Here is a tiny trained network, its code and every weight. The questions are about switching its units off for an input and a class, where a switched-off unit gives its printed mean instead of its output.

import numpy as np


def w(rows, s, z=0):
    codes = np.array(rows[::2]) - 128.0
    scale = np.full(codes.shape[1], s)
    scale[-1] = z or s
    return codes * scale


def f(y):
    return np.maximum(y, 0)


def log_softmax(a):
    a = a - a.max(-1, keepdims=True)
    return a - np.log(np.exp(a).sum(-1, keepdims=True))


def net(x, mask):
    res = np.array(x, float).reshape(1, 4) / 4 @ E
    y = f(res @ A[0][:, :-1].T + A[0][:, -1])
    res = res + np.where(mask, y, B[0][:, -1]) @ B[0][:, :-1]
    return log_softmax(res[-1] @ U[:, :-1].T + U[:, -1])


A, B = {}, {}
E = w([
[150,103,191,94,99,2],'x0',
[50,156,166,246,133,83],'x1',
[130,140,31,123,242,49],'x2',
[14,61,145,109,171,158],'x3',
],0.0087)
A[0] = w([
[180,117,145,92,65,170,233],'n1',
[94,90,159,115,134,231,194],'n2',
[133,106,119,137,125,122,62],'n3',
[139,157,128,135,136,125,173],'n4',
[190,149,65,100,178,110,206],'n5',
[121,130,135,189,105,72,205],'n6',
[83,110,81,145,163,157,171],'n7',
[155,129,126,161,138,148,65],'n8',
[112,129,121,141,148,158,100],'n9',
[194,135,145,134,107,156,180],'n10',
[86,103,162,106,140,81,218],'n11',
[172,74,152,198,160,111,44],'n12',
[74,37,190,83,99,113,251],'n13',
[132,117,96,77,169,157,225],'n14',
[135,98,104,111,155,91,149],'n15',
[107,138,204,200,99,110,196],'n16',
[144,159,81,161,178,6,235],'n17',
[69,107,190,61,109,70,94],'n18',
[128,116,84,123,189,67,162],'n19',
[59,153,176,224,101,173,212],'n20',
[126,124,129,162,98,236,248],'n21',
[145,73,173,126,149,118,86],'n22',
],0.012,0.0022)
B[0] = w([
[221,151,162,46,51,136,225],'n1',
[24,162,115,28,151,119,221],'n2',
[139,137,136,121,131,130,129],'n3',
[150,141,131,161,137,136,150],'n4',
[218,63,57,153,147,140,218],'n5',
[113,201,172,189,115,113,199],'n6',
[124,196,129,132,232,173,189],'n7',
[158,104,126,129,120,132,144],'n8',
[123,148,148,150,179,165,156],'n9',
[200,174,167,133,70,155,194],'n10',
[139,125,198,137,158,69,194],'n11',
[119,177,128,137,130,116,150],'n12',
[108,62,234,106,176,75,230],'n13',
[141,196,101,83,179,129,192],'n14',
[156,107,104,136,149,102,171],'n15',
[51,138,152,205,57,113,232],'n16',
[138,187,28,217,162,51,245],'n17',
[152,66,227,118,155,79,210],'n18',
[160,108,49,141,163,67,201],'n19',
[71,76,127,228,99,206,245],'n20',
[81,109,145,68,134,248,233],'n21',
[145,99,171,121,143,118,157],'n22',
],0.019,0.011)
U = w([
[131,93,71,145,52,127,6],'0',
[255,141,111,121,57,173,246],'1',
[79,170,93,75,188,204,56],'2',
[136,173,132,43,64,165,72],'3',
[79,109,143,188,66,228,115],'4',
[221,131,32,183,180,96,173],'5',
[89,187,114,228,85,94,141],'6',
[133,59,191,141,138,78,167],'7',
],0.0077,0.0021)

Each question gives the input, the list of numbers given to net, and the class t.
The units are the neurons (one row each of A and B). Each row of codes is followed by its name. A weight is (code - 128) times the scale printed after its matrix; where a second scale follows, it is the last column's (A, B and U).
mask holds one flag per neuron, in row order. A switched-off neuron (its flag False) gives its mean, the last column of its row in B, instead of its output. The means were averaged over made-up inputs and are rounded, as every weight is.
A unit's drop is (log p(t) with every unit on - log p(t) with that unit switched off) / (log p(t) with every unit on - log p(t) with every unit switched off).
The circuit of an input: a set's keep is (log p(t) with only the set's units on - log p(t) with every unit switched off) / (log p(t) with every unit on - log p(t) with every unit switched off). Starting from the 12 units with the biggest drops (on a tie, the unit counted first), units are removed one at a time, each time the one whose removal leaves the highest keep (on an exact tie, the one counted first), for as long as the keep stays at least 0.8.
units of the circuit, in order: the units of the circuit, biggest drop first
top k neurons: the k neurons with the biggest drops, biggest first
drop of u: that unit's drop, to one decimal
input [-6,8,1,-3], class 4: units of the circuit, in order	[n20]
input [-1,-2,-8,0], class 3: units of the circuit, in order	[n1; n2]
input [4,0,2,1], class 5: units of the circuit, in order	[n17; n16]
input [-8,-8,-2,-4], class 3: top 4 neurons	[n2; n21; n1; n17]
input [5,-4,4,5], class 5: top 2 neurons	[n19; n17]
input [-3,-4,1,0], class 2: top 2 neurons	[n17; n14]
input [-5,3,2,-3], class 5: top 2 neurons	[n16; n2]
input [-5,-6,2,-3], class 1: top 2 neurons	[n17; n5]
input [-1,-5,3,6], class 2: top 2 neurons	[n17; n2]
input [-6,1,0,-6], class 1: top 2 neurons	[n16; n2]
input [3,4,-6,1], class 4: top 2 neurons	[n20; n16]
input [-4,1,-2,2], class 2: top 2 neurons	[n2; n16]
input [1,-3,-6,-5], class 1: top 3 neurons	[n10; n2; n1]
input [7,1,4,0], class 5: units of the circuit, in order	[n17]
input [8,-6,3,1], class 5: drop of n5	0.1
input [-3,-7,-7,2], class 3: drop of n1	0.4
input [-7,-1,-7,5], class 2: drop of n2	1.8
